Here is a tiny trained network, its code and every weight. The questions are about switching its units off for an input and a class, where a switched-off unit gives its printed mean instead of its output.

import numpy as np


def w(rows, s, z=0):
    codes = np.array(rows[::2]) - 128.0
    scale = np.full(codes.shape[1], s)
    scale[-1] = z or s
    return codes * scale


def f(y):
    return np.maximum(y, 0)


def log_softmax(a):
    a = a - a.max(-1, keepdims=True)
    return a - np.log(np.exp(a).sum(-1, keepdims=True))


def net(x, mask):
    res = np.array(x, float).reshape(1, 4) / 4 @ E
    y = f(res @ A[0][:, :-1].T + A[0][:, -1])
    res = res + np.where(mask, y, B[0][:, -1]) @ B[0][:, :-1]
    return log_softmax(res[-1] @ U[:, :-1].T + U[:, -1])


A, B = {}, {}
E = w([
[148,111,137,100,124,90,125,90,148,115,107],'x0',
[76,161,99,70,112,39,63,139,32,195,97],'x1',
[206,254,197,125,191,64,85,98,164,213,204],'x2',
[59,160,234,192,165,189,59,112,110,66,36],'x3',
],0.0089)
A[0] = w([
[181,184,232,121,226,142,86,123,171,151,187,1],'n1',
[98,66,48,99,47,139,159,151,64,90,64,120],'n2',
[116,99,147,165,93,201,181,96,144,32,55,139],'n3',
[136,73,129,182,116,192,130,133,180,89,82,136],'n4',
[84,157,214,167,169,127,33,99,105,132,64,187],'n5',
[132,133,179,152,152,149,98,156,122,73,74,184],'n6',
[219,178,50,100,118,73,130,143,137,238,178,108],'n7',
[101,93,54,86,100,131,146,134,91,119,93,35],'n8',
[165,73,75,62,68,129,210,157,154,160,208,150],'n9',
[158,180,208,169,178,138,132,109,162,133,151,214],'n10',
[100,177,171,104,134,137,51,113,102,207,107,30],'n11',
[191,108,137,178,162,162,208,127,254,97,181,174],'n12',
],0.0076,0.0087)
B[0] = w([
[86,84,152,128,28,200,77,143,195,95,61,192],'n1',
[167,132,164,123,112,145,55,173,123,172,54,215],'n2',
[77,99,68,189,127,92,200,68,162,70,170,230],'n3',
[78,118,106,138,132,76,162,66,124,110,204,204],'n4',
[125,124,134,130,74,202,70,136,147,151,109,243],'n5',
[77,106,83,153,110,127,152,84,184,128,158,207],'n6',
[116,110,80,172,181,53,193,99,124,102,195,251],'n7',
[195,227,159,96,205,49,121,174,60,137,76,158],'n8',
[148,142,173,94,114,169,39,164,117,142,46,240],'n9',
[178,190,114,122,201,65,141,139,82,164,108,239],'n10',
[159,155,121,117,254,32,169,106,120,124,143,169],'n11',
[143,121,193,61,110,174,23,183,97,170,56,253],'n12',
],0.0076,0.012)
U = w([
[124,120,133,123,69,183,95,141,138,139,106,251],'0',
[148,156,138,117,152,120,103,153,104,145,107,14],'1',
[119,126,97,148,151,92,254,73,134,122,226,172],'2',
],0.015,0.0017)

Each question gives the input, the list of numbers given to net, and the class t.
The units are the neurons (one row each of A and B). Each row of codes is followed by its name. A weight is (code - 128) times the scale printed after its matrix; where a second scale follows, it is the last column's (A, B and U).
mask holds one flag per neuron, in row order. A switched-off neuron (its flag False) gives its mean, the last column of its row in B, instead of its output. The means were averaged over made-up inputs and are rounded, as every weight is.
A unit's drop is (log p(t) with every unit on - log p(t) with that unit switched off) / (log p(t) with every unit on - log p(t) with every unit switched off).
The circuit of an input: a set's keep is (log p(t) with only the set's units on - log p(t) with every unit switched off) / (log p(t) with every unit on - log p(t) with every unit switched off). Starting from all 12 units, units are removed one at a time, each time the one whose removal leaves the highest keep (on an exact tie, the one counted first), for as long as the keep stays at least 0.8.
units of the circuit, in order: the units of the circuit, biggest drop first
unit that matters most: the unit with the biggest drop
top k neurons: the k neurons with the biggest drops, biggest first
drop of u: that unit's drop, to one decimal
input [2,-3,-1,-8], class 0: unit that matters most : n10
input [-6,0,-5,8], class 2: top 2 neurons : [n3 n12]
input [-2,-1,7,5], class 0: top 4 neurons : [n1 n5 n7 n8]
input [7,7,2,-4], class 2: top 2 neurons : [n7 n12]
input [7,-3,8,-8], class 1: top 2 neurons : [n12 n9]
input [0,2,2,-2], class 2: top 2 neurons : [n12 n2]
input [-2,-1,-6,2], class 2: top 3 neurons : [n3 n12 n9]
input [-8,-6,5,2], class 0: top 2 neurons : [n1 n7]
input [6,-1,2,6], class 0: top 2 neurons : [n5 n7]
input [6,-5,8,-7], class 1: top 3 neurons : [n7 n12 n10]
input [5,1,5,-3], class 2: top 4 neurons : [n7 n2 n12 n5]
input [8,-3,4,3], class 0: top 2 neurons : [n1 n7]
input [-8,-8,-3,1], class 2: top 2 neurons : [n3 n4]
input [-7,2,-6,-6], class 1: unit that matters most : n8
input [-1,1,-8,0], class 1: top 2 neurons : [n2 n8]
input [4,6,8,0], class 2: top 3 neurons : [n7 n12 n9]
input [7,-7,8,-8], class 1: top 2 neurons : [n7 n10]
input [-6,1,-7,-6], class 1: drop of n9 : -0.1
input [2,4,-8,-8], class 1: drop of n8 : 1.1
input [8,-5,-3,4], class 2: units of the circuit, in order : [n3]
input [6,0,5,4], class 0: drop of n5 : 0.8
input [5,0,8,6], class 0: drop of n6 : 0.1
